Each row is followed by its group and then its class within the group.
.22,.05,.16,.07,-.10,-.25,.01,-.03,-.09,.05,-.12,-.04,-.04,-.04,.10,-.15,.29,.16,.15,-.02,-.02,.03,-.04,-.01,.00,.11,.16,-.08,.22,-.03,-.28,-.37,.12,-.03,.19,.08,.02,.12
gufu.E
-.07,.05,-.24,.00,-.13,.13,-.11,-.04,-.15,-.07,-.06,-.07,-.14,-.09,.12,-.07,.16,.40,.03,.03,.06,-.05,-.01,.01,-.05,.00,.08,.09,.07,.08,-.22,.34,.24,.03,-.03,-.16,.01,.18
Kabi.Q
-.04,.19,-.18,.10,-.08,.17,-.07,.02,-.13,-.04,-.09,.02,-.04,-.11,.18,-.10,.06,.25,-.02,.06,.04,.02,.03,.02,.06,.07,.15,.09,.12,.17,-.14,.29,.25,.06,-.09,-.09,-.02,.06
Kabi.G
-.04,.36,-.23,.08,-.12,.12,-.11,.04,-.16,-.03,-.11,-.03,-.19,-.02,.12,-.07,.01,.69,.08,.09,.04,.09,.04,-.03,-.02,.02,.08,.03,.01,.15,-.19,.42,.27,.04,-.01,.01,-.24,.21
Kabi.Q
-.02,.13,-.21,.04,-.12,.06,-.09,-.05,-.16,-.07,-.05,-.10,-.18,-.09,.14,-.01,.11,.46,.05,.05,.07,-.06,.04,.02,-.04,.01,.10,.02,.13,.06,-.21,.20,.24,.04,-.08,-.03,.04,.16
Kabi.Q
.07,.02,-.20,.07,-.08,.01,-.09,-.08,-.17,-.09,-.10,-.01,-.09,-.10,.25,-.05,.12,.20,.13,-.05,.06,.01,.03,-.04,-.05,.13,.21,.01,.21,-.01,-.22,.07,.23,.06,.11,-.05,.01,.20
Kabi.G
.12,.17,.06,.09,-.07,-.19,-.03,.01,-.07,.05,-.04,-.05,-.09,-.12,.05,-.09,.09,.42,.05,.10,-.04,.10,.00,.01,.05,.07,.11,-.10,.09,.04,-.24,-.01,.18,.00,.11,.00,-.01,.10
gufu.E
.06,.04,-.09,.04,-.07,-.13,-.01,.01,-.14,.08,-.02,-.12,-.07,.00,.14,.01,.15,.29,.12,.14,-.02,.01,.02,.04,-.04,.09,.09,-.04,.39,-.06,-.27,-.02,.19,-.02,.08,.11,-.07,-.02
num.L
.21,.08,.08,.08,-.05,-.31,.02,.02,-.10,.09,.02,-.15,-.02,-.06,.08,.01,.24,.27,.14,.10,.05,.08,-.01,.04,-.05,.14,.13,-.05,.16,-.04,-.24,-.26,.15,-.05,.08,.03,-.13,.08
gufu.E
-.05,.04,-.02,.07,-.03,-.14,.03,-.03,-.24,.07,-.10,-.13,-.12,-.02,.09,-.03,-.15,.11,.20,.00,.06,.06,-.13,.03,.02,.00,.16,-.04,.20,.10,-.29,-.36,.08,.00,.10,.14,-.02,.17
nelo.H
.11,.02,-.03,.03,-.24,-.27,.00,.06,-.22,.03,-.06,-.10,-.09,.03,.17,-.02,.08,.25,.19,.07,-.05,.01,-.02,.03,-.02,.06,.15,-.11,.11,.15,-.27,-.20,.13,-.03,.11,.14,.01,-.02
num.L
.13,.13,.03,.04,-.01,-.15,.00,.11,-.10,.13,-.01,-.15,-.06,.02,.12,-.02,.08,.18,.04,.11,-.03,.06,.01,.01,.04,-.04,.00,-.07,.04,-.03,-.07,-.04,.08,-.04,.10,.06,-.05,-.20
num.P
.06,.14,-.18,.07,-.11,.02,-.08,.00,-.17,-.03,.01,-.06,-.02,-.10,.21,-.05,.15,.29,.11,.01,.03,-.04,-.03,.01,-.01,.03,.11,.05,.10,.11,-.25,.27,.23,.02,-.08,-.05,-.03,.17
Kabi.Q
.19,.13,-.16,.05,.12,-.09,-.07,.00,-.17,.03,-.06,-.08,-.15,-.03,.16,-.05,.09,.28,.15,.11,-.01,.03,-.01,.04,-.24,-.02,.10,-.12,.10,.05,-.13,.00,.18,-.01,.10,.04,-.01,-.04
num.L
.15,.20,.04,.12,-.10,-.20,-.04,.11,-.08,.04,-.04,-.10,-.14,-.08,.07,-.09,.24,.47,.12,.15,.01,.07,-.05,.05,.05,.11,.14,-.09,.08,.09,-.25,.02,.27,.00,.20,.03,-.06,.05
gufu.J
.06,.25,-.16,.05,-.05,.00,-.09,.03,-.13,.00,-.12,-.06,-.23,-.03,.11,-.10,.03,.50,.00,.10,.03,.04,-.02,.04,-.02,-.01,.08,-.05,.08,.07,-.15,.13,.20,.00,.06,.00,-.02,.00
num.L
.00,.11,.01,.04,.05,-.07,.09,-.02,-.05,.13,-.04,-.13,-.05,.01,.12,-.10,.09,.06,.11,.07,.03,.08,-.02,.02,.08,.03,.09,-.08,.07,.11,-.30,-.19,.05,-.02,.03,.08,.01,-.01
nelo.H
.04,.02,-.09,.04,.00,-.18,.02,-.10,-.15,.03,-.12,-.03,-.11,-.03,.13,.06,.05,.13,.21,.04,.05,.02,-.01,-.02,.05,.05,.15,-.08,.15,.01,-.30,-.21,.10,.00,-.03,.14,.03,.22
nelo.U
-.05,.09,-.17,.00,-.07,.22,-.11,-.04,-.08,-.06,.04,.01,-.04,-.05,.09,.00,.09,.12,.01,.11,.00,-.05,.02,.03,-.07,.08,.11,.03,.06,.05,-.10,.31,.18,-.02,-.08,-.06,.01,.00
Kabi.G
.12,.19,.04,.08,-.15,-.25,.03,-.02,-.17,.20,-.02,-.09,-.04,-.08,.06,-.12,.26,.30,.08,.07,.04,.05,-.06,.01,.03,.13,.20,-.01,.18,.06,-.20,-.20,.14,.02,.18,.03,.01,.13
gufu.J
.08,-.02,-.02,.03,-.04,-.17,-.01,.00,-.15,.08,-.05,-.06,-.03,.04,.07,-.09,.08,.13,.14,.03,.05,.05,.00,.13,-.06,-.08,.09,-.08,.09,.02,-.24,-.28,.09,-.04,.05,.10,.02,.09
nelo.U
.05,.07,-.08,-.01,.03,-.08,-.09,.09,-.04,.03,-.03,-.14,-.13,.02,.06,.00,-.01,.40,.03,.10,.01,.04,-.02,-.01,-.02,-.05,-.02,-.02,-.04,.05,-.06,.19,.12,-.04,.09,.00,-.02,-.12
num.L
.04,.10,-.06,.06,-.02,-.16,.04,-.02,-.23,.03,-.06,-.06,-.18,-.04,.04,-.06,.05,.26,.14,.03,.00,.08,-.04,.02,.04,.01,.15,-.06,.14,.05,-.25,-.18,.16,-.05,.09,.08,-.02,.18
nelo.U
.11,-.01,-.04,-.01,.08,-.01,-.07,.03,.07,.07,.08,-.13,-.01,.14,.05,.00,.14,.11,.07,.13,.01,-.04,-.03,.03,-.13,.16,-.14,-.05,.00,-.12,-.12,.09,.01,-.09,.16,.08,.02,-.34
num.P
-.08,.12,-.23,.03,-.13,.15,-.11,-.03,-.17,-.09,-.08,-.01,-.17,-.10,.12,-.02,.07,.39,.05,.00,.07,-.01,.01,-.07,-.03,.08,.13,.02,.03,-.07,-.16,.16,.27,-.01,-.03,.10,.03,.20
Kabi.Q
.09,.15,-.01,.14,-.17,-.19,.02,.07,-.21,-.01,-.16,-.06,-.23,-.01,.14,-.11,.02,.32,.19,.05,.02,.09,.00,.04,.09,-.06,.22,-.08,.16,.22,-.13,-.17,.19,-.01,.09,.14,-.03,.12
nelo.H
-.04,.19,-.24,.04,-.14,.16,-.10,-.04,-.23,-.03,-.08,-.08,-.16,-.03,.18,-.13,.11,.35,.06,.06,.05,.00,.01,-.06,-.08,.09,.11,.07,.16,.10,-.26,.16,.25,.00,.03,.00,.05,.12
Kabi.Q
.23,.07,-.02,.02,-.04,-.18,.11,-.07,-.12,.08,-.04,-.04,-.05,-.03,.08,-.02,.25,.22,.15,.08,.01,.06,.02,-.02,-.02,.18,.11,-.08,.19,.04,-.29,-.30,.18,-.03,.13,.06,.03,.08
gufu.E
.04,.15,-.06,.02,-.07,-.12,.05,-.05,-.18,-.02,-.11,-.04,-.12,-.08,.04,-.06,.08,.24,.23,.05,.05,.13,-.01,.01,-.02,.05,.17,-.12,.12,.06,-.36,-.19,.08,-.02,.08,.08,-.03,.17
nelo.U
.21,.16,-.01,.07,-.17,-.27,.02,.01,-.26,-.01,-.04,-.02,-.04,.03,.13,-.10,.28,.29,.12,.06,-.04,.20,-.04,.01,.02,.12,.16,-.01,.25,.02,-.39,-.27,.27,-.02,.13,.03,.04,.18
gufu.E
-.12,.09,-.21,.01,-.13,.11,-.03,-.03,-.20,-.01,-.02,-.10,.00,-.06,.12,-.03,.06,.27,.15,-.03,.05,-.04,.01,.03,-.03,.02,.11,.11,.03,.04,-.32,.20,.15,.00,-.06,-.01,.07,.18
Kabi.Q
.17,.06,.02,.09,-.09,-.17,-.08,.00,-.17,.07,-.03,-.02,-.09,-.12,.01,-.07,.26,.30,.06,.06,.06,.05,.00,-.02,-.02,.17,.12,-.03,.18,.04,-.30,-.23,.19,-.05,.21,.09,.07,.13
gufu.J

Each row is followed by its group and then its class within the group.
-.42,-.02,.07,-.03,.05,-.06,-.04,.05,.00,-.07,.04,-.16,.00,-.12,.00,-.01,-.11,-.07,-.01,-.02,-.19,.11,.55,.10,.02,.06,.11,.02,.29,-.02,.08,.14,.01,-.10,-.12,-.21,-.22,.03
A.rulud
.26,-.06,.01,.12,.06,.12,.02,-.03,.00,.04,-.02,-.10,-.02,-.04,.04,-.02,.09,.01,-.04,.10,-.01,.06,.19,-.12,.04,-.05,-.17,-.11,.01,.09,-.02,.12,.08,-.01,-.02,-.04,.15,.06
F.Doz
.22,-.04,-.21,.09,.05,.01,-.01,-.03,.15,.07,.01,-.11,-.04,.11,.01,-.21,.13,-.11,-.06,.13,.03,.03,.08,-.10,-.01,.06,-.15,-.12,.03,.08,-.01,.01,.03,.00,-.01,-.01,.24,.00
F.migel
-.38,.02,.01,-.18,.09,-.02,-.03,.15,-.15,-.01,.04,-.18,-.05,-.16,.16,.01,-.12,-.09,.00,-.01,-.04,.00,.38,.13,.03,.07,.05,-.02,.12,-.04,.03,.07,.02,-.11,-.02,-.08,-.12,.07
A.rulud
.16,-.08,-.15,.08,.05,.08,.05,.05,.16,.01,-.04,-.15,-.02,.12,.01,-.03,.19,-.03,-.02,.08,-.12,.07,.10,-.02,.07,.00,-.22,-.10,.07,.10,-.02,.05,.03,-.01,-.06,.00,.18,-.01
F.Doz
